Here is a tiny trained network, its code and every weight. The questions are about switching its units off for an input and a class, where a switched-off unit gives its printed mean instead of its output.

import numpy as np


def w(rows, s, z=0):
    codes = np.array(rows[::2]) - 128.0
    scale = np.full(codes.shape[1], s)
    scale[-1] = z or s
    return codes * scale


def f(y):
    return np.maximum(y, 0)


def log_softmax(a):
    a = a - a.max(-1, keepdims=True)
    return a - np.log(np.exp(a).sum(-1, keepdims=True))


def net(x, mask):
    res = np.array(x, float).reshape(1, 2) / 4 @ E
    y = f(res @ A[0][:, :-1].T + A[0][:, -1])
    res = res + np.where(mask, y, B[0][:, -1]) @ B[0][:, :-1]
    return log_softmax(res[-1] @ U[:, :-1].T + U[:, -1])


A, B = {}, {}
E = w([
[30,166,213,119,74,62],'x0',
[251,141,58,14,2,163],'x1',
],0.0094)
A[0] = w([
[124,154,130,102,80,161,107],'N1',
[114,159,97,132,115,148,109],'N2',
[201,171,79,86,64,129,186],'N3',
[103,154,169,163,196,87,234],'N4',
[142,153,160,49,76,115,128],'N5',
[131,118,134,98,128,146,95],'N6',
[249,160,104,120,99,180,255],'N7',
[171,105,129,139,178,174,152],'N8',
[118,110,109,169,165,137,128],'N9',
[50,132,247,177,186,97,193],'N10',
[138,138,130,150,140,141,117],'N11',
[157,131,132,119,113,155,82],'N12',
[143,131,151,115,74,92,198],'N13',
],0.014,0.006)
B[0] = w([
[153,117,134,118,124,146,155],'N1',
[106,124,132,137,113,132,134],'N2',
[120,106,68,84,49,137,214],'N3',
[96,115,203,236,172,92,210],'N4',
[156,89,109,129,118,102,175],'N5',
[121,142,114,128,118,119,136],'N6',
[164,138,84,79,96,254,222],'N7',
[194,150,138,149,159,149,162],'N8',
[168,110,142,158,150,131,157],'N9',
[62,94,174,186,122,106,254],'N10',
[122,172,149,131,136,128,135],'N11',
[114,117,115,105,85,131,145],'N12',
[126,99,102,158,110,120,165],'N13',
],0.017,0.023)
U = w([
[78,183,124,152,91,193,163],'0',
[200,188,158,141,197,179,134],'1',
[94,83,192,170,150,10,147],'2',
[163,115,25,21,71,171,147],'3',
[119,198,152,45,115,94,5],'4',
],0.012,0.003)

Each question gives the input, the list of numbers given to net, and the class t.
The units are the neurons (one row each of A and B). Each row of codes is followed by its name. A weight is (code - 128) times the scale printed after its matrix; where a second scale follows, it is the last column's (A, B and U).
mask holds one flag per neuron, in row order. A switched-off neuron (its flag False) gives its mean, the last column of its row in B, instead of its output. The means were averaged over made-up inputs and are rounded, as every weight is.
A unit's drop is (log p(t) with every unit on - log p(t) with that unit switched off) / (log p(t) with every unit on - log p(t) with every unit switched off).
The circuit of an input: a set's keep is (log p(t) with only the set's units on - log p(t) with every unit switched off) / (log p(t) with every unit on - log p(t) with every unit switched off). Starting from the 12 units with the biggest drops (on a tie, the unit counted first), units are removed one at a time, each time the one whose removal leaves the highest keep (on an exact tie, the one counted first), for as long as the keep stays at least 0.8.
circuit, biggest first: the units of the circuit, biggest drop first
unit that matters most: the unit with the biggest drop
top k neurons: the k neurons with the biggest drops, biggest first
drop when u is switched off: that unit's drop, to one decimal
input [-5,-2], class 1: unit that matters most -> N3
input [-3,-1], class 1: circuit, biggest first -> N3, N10
input [-1,0], class 3: top 2 neurons -> N10, N4
input [8,4], class 3: top 2 neurons -> N4, N10
input [-6,-4], class 1: top 2 neurons -> N10, N8
input [3,1], class 2: top 2 neurons -> N7, N3
input [-2,-1], class 1: top 2 neurons -> N10, N3
input [5,1], class 2: drop when N7 is switched off -> 1.3
input [-5,-5], class 2: drop when N7 is switched off -> 0.8
input [-7,-2], class 1: drop when N3 is switched off -> 0.5
input [3,6], class 3: drop when N4 is switched off -> 0.0
